Here is a tiny trained network, its code and every weight. The questions are about switching its units off for an input and a target symbol, where a switched-off unit gives its printed mean instead of its output.

import numpy as np


def w(rows, s, z=0):
    codes = np.array(rows[::2]) - 128.0
    scale = np.full(codes.shape[1], s)
    scale[-1] = z or s
    return codes * scale


def f(y):
    return y / 2 * (1 + np.tanh(0.7978845608 * (y + 0.044715 * y**3)))


def softmax(a):
    e = np.exp(a - a.max(-1, keepdims=True))
    return e / e.sum(-1, keepdims=True)


def log_softmax(a):
    a = a - a.max(-1, keepdims=True)
    return a - np.log(np.exp(a).sum(-1, keepdims=True))


def net(x, mask):
    ids = ['βγδεθλξπστφψ'.index(c) for c in x.split()]
    T = len(ids)
    res = E[ids] + P[:T]
    u = 0
    for l in range(3):
        r = res
        for j in range(2):
            rows = slice(2 * j, 2 * j + 2)
            q, k, v = (r @ M[l][rows].T for M in (Q, K, V))
            z = softmax(np.where(np.tri(T) > 0, q @ k.T / 2**0.5, -1e9)) @ v
            o = O[l][rows]
            res = res + np.where(mask[u + j], z, o[:, -1]) @ o[:, :-1]
        u += 2
        y = f(res @ A[l][:, :-1].T + A[l][:, -1])
        res = res + np.where(mask[u : u + 4], y, B[l][:, -1]) @ B[l][:, :-1]
        u += 4
    return log_softmax(res[-1] @ U[:, :-1].T + U[:, -1])


Q, K, V, O, A, B = {}, {}, {}, {}, {}, {}
E = w([
[112,104,168,107],'β',
[116,104,148,124],'γ',
[94,38,192,141],'δ',
[152,171,98,81],'ε',
[120,160,157,110],'θ',
[125,108,130,126],'λ',
[183,191,102,8],'ξ',
[165,115,50,136],'π',
[131,54,88,161],'σ',
[114,118,173,107],'τ',
[120,105,156,110],'φ',
[91,192,254,43],'ψ',
],0.0046)
P = w([
[164,152,85,150],'0',
[20,138,192,46],'1',
[38,232,120,25],'2',
[199,124,209,253],'3',
[21,224,79,12],'4',
[229,55,246,100],'5',
[26,226,88,23],'6',
[220,33,234,142],'7',
[21,226,78,41],'8',
[205,2,235,174],'9',
[24,228,73,44],'10',
[189,8,238,212],'11',
[39,235,48,72],'12',
[196,20,218,164],'13',
],0.0047)
Q[0] = w([
[10,136,42,229],'0.h0',
[247,66,220,58],'0.h0',
[236,65,230,77],'0.h1',
[227,60,253,80],'0.h1',
],0.0049)
K[0] = w([
[4,245,143,29],'0.h0',
[219,13,215,204],'0.h0',
[224,24,161,229],'0.h1',
[254,23,182,247],'0.h1',
],0.0049)
V[0] = w([
[24,176,227,11],'0.h0',
[30,216,218,21],'0.h0',
[227,91,21,254],'0.h1',
[69,237,56,29],'0.h1',
],0.0052)
O[0] = w([
[25,19,163,39,246],'0.h0',
[20,3,125,35,241],'0.h0',
[242,251,88,220,5],'0.h1',
[12,181,16,14,154],'0.h1',
],0.0048,0.0029)
A[0] = w([
[215,44,228,216,188],'0.n0',
[80,49,52,134,253],'0.n1',
[232,198,185,254,196],'0.n2',
[205,208,66,222,198],'0.n3',
],0.005,0.0044)
B[0] = w([
[115,26,227,209,197],'0.n0',
[57,135,122,16,253],'0.n1',
[255,196,176,230,143],'0.n2',
[249,219,116,138,116],'0.n3',
],0.0051,0.0049)
Q[1] = w([
[2,82,123,79],'1.h0',
[27,73,100,85],'1.h0',
[128,247,46,136],'1.h1',
[30,245,45,26],'1.h1',
],0.0043)
K[1] = w([
[9,224,162,9],'1.h0',
[37,235,143,17],'1.h0',
[162,238,53,60],'1.h1',
[238,253,52,192],'1.h1',
],0.0042)
V[1] = w([
[177,245,19,99],'1.h0',
[90,245,27,19],'1.h0',
[168,21,242,212],'1.h1',
[26,17,253,53],'1.h1',
],0.0046)
O[1] = w([
[214,89,15,120,57],'1.h0',
[160,3,4,54,238],'1.h0',
[33,217,234,19,152],'1.h1',
[145,68,213,42,255],'1.h1',
],0.005,0.0058)
A[1] = w([
[225,35,26,161,85],'1.n0',
[212,69,42,93,249],'1.n1',
[203,53,253,193,180],'1.n2',
[190,212,200,95,120],'1.n3',
],0.0039,0.002)
B[1] = w([
[243,96,7,102,110],'1.n0',
[208,85,41,5,161],'1.n1',
[135,26,211,185,253],'1.n2',
[213,135,174,254,128],'1.n3',
],0.0041,0.0045)
Q[2] = w([
[239,99,158,225],'2.h0',
[177,26,191,134],'2.h0',
[3,189,53,32],'2.h1',
[237,50,194,218],'2.h1',
],0.005)
K[2] = w([
[36,3,170,73],'2.h0',
[76,62,220,128],'2.h0',
[137,237,51,183],'2.h1',
[119,8,204,88],'2.h1',
],0.005)
V[2] = w([
[201,37,44,32],'2.h0',
[20,106,254,143],'2.h0',
[73,17,217,9],'2.h1',
[58,240,213,234],'2.h1',
],0.0045)
O[2] = w([
[231,57,222,246,172],'2.h0',
[126,213,191,20,181],'2.h0',
[208,150,253,103,254],'2.h1',
[13,235,21,25,63],'2.h1',
],0.0047,0.0062)
A[2] = w([
[226,192,229,197,107],'2.n0',
[254,193,216,212,65],'2.n1',
[31,235,43,90,79],'2.n2',
[27,183,22,121,4],'2.n3',
],0.0051,0.0039)
B[2] = w([
[20,181,16,201,254],'2.n0',
[2,235,28,190,224],'2.n1',
[225,226,250,192,220],'2.n2',
[177,207,242,250,221],'2.n3',
],0.0049,0.0074)
U = w([
[113,131,94,78,150],'β',
[104,139,95,99,175],'γ',
[174,241,183,77,61],'δ',
[124,70,110,139,134],'ε',
[81,91,76,77,213],'θ',
[107,130,96,114,181],'λ',
[215,74,178,184,6],'ξ',
[60,107,105,205,55],'π',
[112,199,157,217,10],'σ',
[99,122,90,73,177],'τ',
[102,128,98,92,127],'φ',
[255,89,204,32,224],'ψ',
],0.0043,0.0022)

Each question gives the input, a string of symbols that net reads in full, and the target symbol t.
The units are the heads (2 rows each of Q, K, V and O) and the neurons (one row each of A and B). Each row of codes is followed by its name. A weight is (code - 128) times the scale printed after its matrix; where a second scale follows, it is the last column's (O, A, B and U).
mask holds one flag per unit, layer by layer, with each layer's heads first. A switched-off unit (its flag False) gives its mean, the last column of its rows in O or B, instead of its output. The means were averaged over made-up inputs and are rounded, as every weight is.
A unit's drop is (log p(t) with every unit on - log p(t) with that unit switched off) / (log p(t) with every unit on - log p(t) with every unit switched off).
The circuit of an input: a set's keep is (log p(t) with only the set's units on - log p(t) with every unit switched off) / (log p(t) with every unit on - log p(t) with every unit switched off). Starting from the 12 units with the biggest drops (on a tie, the unit counted first), units are removed one at a time, each time the one whose removal leaves the highest keep (on an exact tie, the one counted first), for as long as the keep stays at least 0.8.
units of the circuit, in order: the units of the circuit, biggest drop first
most important unit: the unit with the biggest drop
top k neurons: the k neurons with the biggest drops, biggest first
top k neurons in layer l: the k neurons of layer l with the biggest drops, biggest first
which heads matter: for each layer, one digit per head in row order, 1 if its drop is at least 0.15 and else 0, layers parted by /
input ψ ψ λ σ ε ξ ψ σ γ, target ψ: units of the circuit, in order	(2.h1; 2.n0; 2.n1)
input ψ ψ δ ψ ψ τ δ σ ε, target ψ: units of the circuit, in order	(2.h1; 1.h1; 2.n1; 0.h0)
input δ γ θ π σ ψ π π ε, target δ: which heads matter	11 / 11 / 11
input ψ ψ σ δ ψ, target ψ: units of the circuit, in order	(2.h1; 1.h1; 2.n1; 0.h0)
input σ γ ψ ε ε δ ψ θ ψ ψ γ, target σ: top 3 neurons	(2.n3; 0.n2; 2.n2)
input ψ π σ ε ε π ψ γ τ, target ψ: units of the circuit, in order	(2.h1; 2.n0; 2.n1)
input ξ ψ π ε δ ε φ τ ψ δ δ, target ξ: top 2 neurons in layer 1	(1.n1; 1.n0)
input π τ φ δ π φ ψ ψ γ δ τ, target π: most important unit	0.h0
input ψ ψ ε, target ψ: top 2 neurons	(2.n0; 2.n1)
input δ θ δ ψ φ τ σ, target δ: top 2 neurons in layer 0	(0.n2; 0.n0)
input σ σ ξ ψ π δ τ π θ, target σ: top 3 neurons	(2.n3; 0.n2; 2.n2)
input δ δ σ ψ π δ τ, target δ: which heads matter	11 / 11 / 11
input σ ξ ε ψ δ δ ε φ ε ξ π ξ φ, target σ: top 3 neurons	(2.n3; 0.n2; 2.n2)
input ψ ξ δ β δ τ σ τ δ, target ψ: most important unit	2.h1
input σ ξ δ δ ψ σ δ ψ β γ σ γ λ, target σ: top 2 neurons	(2.n3; 0.n2)
input ψ ε ξ δ ε φ δ, target ψ: which heads matter	00 / 00 / 01
input ξ ε ψ, target ξ: which heads matter	01 / 11 / 11
input σ β τ, target σ: top 2 neurons in layer 0	(0.n2; 0.n3)
input ψ β δ π π, target ψ: which heads matter	00 / 01 / 01
input ψ ε θ τ λ, target ψ: most important unit	2.h1
input ψ σ ψ τ σ, target ψ: which heads matter	00 / 01 / 01
input δ θ ψ γ δ ξ ψ ψ γ, target δ: top 2 neurons in layer 2	(2.n2; 2.n3)
input σ γ ε δ τ ε ψ δ ψ π σ ξ β, target σ: top 3 neurons	(2.n3; 0.n2; 2.n2)
input σ δ ε λ σ δ π δ π, target σ: top 2 neurons	(2.n3; 0.n2)
input ψ λ σ ψ ε ψ σ ε π ψ ψ, target ψ: which heads matter	00 / 00 / 01
input ψ φ θ, target ψ: which heads matter	00 / 01 / 01
input σ τ ψ ψ δ, target σ: most important unit	0.h0
input ψ ψ φ ψ φ, target ψ: top 2 neurons	(2.n0; 2.n1)
